Below is a small trained network, with its code and all its weights. Each question gives an input and a target symbol and asks what happens when units are switched off, that is, made to give their printed mean instead of their output.

import numpy as np


def w(rows, s, z=0):
    codes = np.array(rows[::2]) - 128.0
    scale = np.full(codes.shape[1], s)
    scale[-1] = z or s
    return codes * scale


def f(y):
    return y / 2 * (1 + np.tanh(0.7978845608 * (y + 0.044715 * y**3)))


def softmax(a):
    e = np.exp(a - a.max(-1, keepdims=True))
    return e / e.sum(-1, keepdims=True)


def log_softmax(a):
    a = a - a.max(-1, keepdims=True)
    return a - np.log(np.exp(a).sum(-1, keepdims=True))


def net(x, mask):
    ids = ['εημπφψ'.index(c) for c in x.split()]
    T = len(ids)
    res = E[ids] + P[:T]
    r = res
    for j in range(3):
        rows = slice(3 * j, 3 * j + 3)
        q, k, v = (r @ M[0][rows].T for M in (Q, K, V))
        z = softmax(np.where(np.tri(T) > 0, q @ k.T / 3**0.5, -1e9)) @ v
        o = O[0][rows]
        res = res + np.where(mask[j], z, o[:, -1]) @ o[:, :-1]
    y = f(res @ A[0][:, :-1].T + A[0][:, -1])
    res = res + np.where(mask[3:19], y, B[0][:, -1]) @ B[0][:, :-1]
    return log_softmax(res[-1] @ U[:, :-1].T + U[:, -1])


Q, K, V, O, A, B = {}, {}, {}, {}, {}, {}
E = w([
[158,118,250,81],'ε',
[123,154,158,87],'η',
[176,71,174,124],'μ',
[169,124,201,102],'π',
[190,128,116,190],'φ',
[184,168,150,167],'ψ',
],0.024)
P = w([
[115,154,114,115],'0',
[80,140,95,131],'1',
[22,195,154,150],'2',
[145,144,116,110],'3',
[142,160,84,189],'4',
[63,116,97,2],'5',
[29,206,104,245],'6',
[144,123,89,72],'7',
],0.0068)
Q[0] = w([
[231,64,221,67],'H1',
[138,110,52,226],'H1',
[223,48,51,80],'H1',
[81,1,110,120],'H2',
[165,94,248,50],'H2',
[47,217,211,167],'H2',
[17,135,93,138],'H3',
[84,122,89,98],'H3',
[106,250,115,91],'H3',
],0.0076)
K[0] = w([
[180,123,230,150],'H1',
[121,105,209,113],'H1',
[101,152,143,219],'H1',
[176,192,164,68],'H2',
[76,155,86,132],'H2',
[65,2,48,77],'H2',
[178,106,104,104],'H3',
[230,195,163,134],'H3',
[101,42,197,229],'H3',
],0.0086)
V[0] = w([
[127,69,133,65],'H1',
[170,128,202,68],'H1',
[95,117,191,67],'H1',
[52,176,98,165],'H2',
[150,72,86,183],'H2',
[237,246,160,245],'H2',
[142,177,21,61],'H3',
[170,92,162,205],'H3',
[168,117,151,110],'H3',
],0.011)
O[0] = w([
[179,56,122,29,147],'H1',
[86,131,74,68,247],'H1',
[82,149,47,70,188],'H1',
[80,177,135,248,63],'H2',
[193,8,168,121,100],'H2',
[66,128,190,112,211],'H2',
[156,220,160,228,51],'H3',
[108,1,124,119,161],'H3',
[155,97,55,220,174],'H3',
],0.0064,0.012)
A[0] = w([
[93,168,94,133,68],'N1',
[163,102,93,105,46],'N2',
[172,106,23,168,39],'N3',
[80,110,2,75,6],'N4',
[217,82,80,181,135],'N5',
[96,69,115,110,94],'N6',
[22,205,97,26,31],'N7',
[30,166,119,50,117],'N8',
[180,154,133,38,107],'N9',
[76,56,100,192,19],'N10',
[107,112,164,146,35],'N11',
[38,150,62,90,253],'N12',
[92,159,94,133,243],'N13',
[160,67,39,128,213],'N14',
[204,56,110,199,155],'N15',
[42,78,16,73,43],'N16',
],0.0086,0.0031)
B[0] = w([
[172,73,155,119,128],'N1',
[85,134,108,103,156],'N2',
[47,112,136,157,133],'N3',
[165,108,107,203,222],'N4',
[154,17,128,20,139],'N5',
[121,149,121,182,185],'N6',
[107,175,113,162,237],'N7',
[183,137,102,171,230],'N8',
[84,76,94,169,219],'N9',
[70,134,106,95,126],'N10',
[85,103,85,163,124],'N11',
[218,172,165,167,218],'N12',
[179,182,195,163,145],'N13',
[131,149,171,126,196],'N14',
[134,128,167,2,144],'N15',
[149,145,91,182,249],'N16',
],0.0067,0.013)
U = w([
[101,150,104,137,49],'ε',
[178,196,221,140,199],'η',
[112,110,112,88,165],'μ',
[81,165,95,90,146],'π',
[166,97,255,167,6],'φ',
[120,139,250,186,122],'ψ',
],0.0091,0.0025)

Each question gives the input, a string of symbols that net reads in full, and the target symbol t.
The units are the heads (3 rows each of Q, K, V and O) and the neurons (one row each of A and B). Each row of codes is followed by its name. A weight is (code - 128) times the scale printed after its matrix; where a second scale follows, it is the last column's (O, A, B and U).
mask holds one flag per unit, heads first, then neurons. A switched-off unit (its flag False) gives its mean, the last column of its rows in O or B, instead of its output. The means were averaged over made-up inputs and are rounded, as every weight is.
A unit's drop is (log p(t) with every unit on - log p(t) with that unit switched off) / (log p(t) with every unit on - log p(t) with every unit switched off).
most important unit: the unit with the biggest drop
k most important neurons: the k neurons with the biggest drops, biggest first
heads that matter: for each layer, one digit per head in row order, 1 if its drop is at least 0.15 and else 0, layers parted by /
drop when u is switched off: that unit's drop, to one decimal
input μ φ φ φ ψ, target φ: heads that matter => 110
input μ ε μ μ π, target μ: most important unit => H2
input π μ ψ, target μ: heads that matter => 010
input ε μ φ π ε ε η, target η: 3 most important neurons => [N12, N13, N8]
input ψ ε μ ε, target μ: heads that matter => 000
input η ε η μ η μ, target η: heads that matter => 011
input η μ ε ε ε, target ε: heads that matter => 100
input μ μ μ, target μ: heads that matter => 010
input π φ ε η η φ, target η: 4 most important neurons => [N12, N13, N9, N14]
input ε η φ, target η: heads that matter => 111
input μ φ μ φ, target μ: 2 most important neurons => [N12, N5]
input φ φ π, target φ: heads that matter => 110
input μ ψ ψ μ, target ψ: heads that matter => 110
input μ ε ψ φ ψ π, target ψ: most important unit => H1
input μ μ ε ε π, target ε: 2 most important neurons => [N16, N4]
input ψ η η η η π, target η: heads that matter => 011
input π ε π, target ε: heads that matter => 101
input μ φ μ μ π, target μ: drop when N12 is switched off => 0.4
input φ φ φ ε η ψ ψ η, target ψ: drop when H2 is switched off => 0.2
input μ ψ φ φ φ, target φ: drop when H2 is switched off => 0.4
input φ ε ψ φ ψ ψ, target ψ: drop when H3 is switched off => 0.0
input ψ ε φ μ ψ μ ε, target μ: most important unit => H2
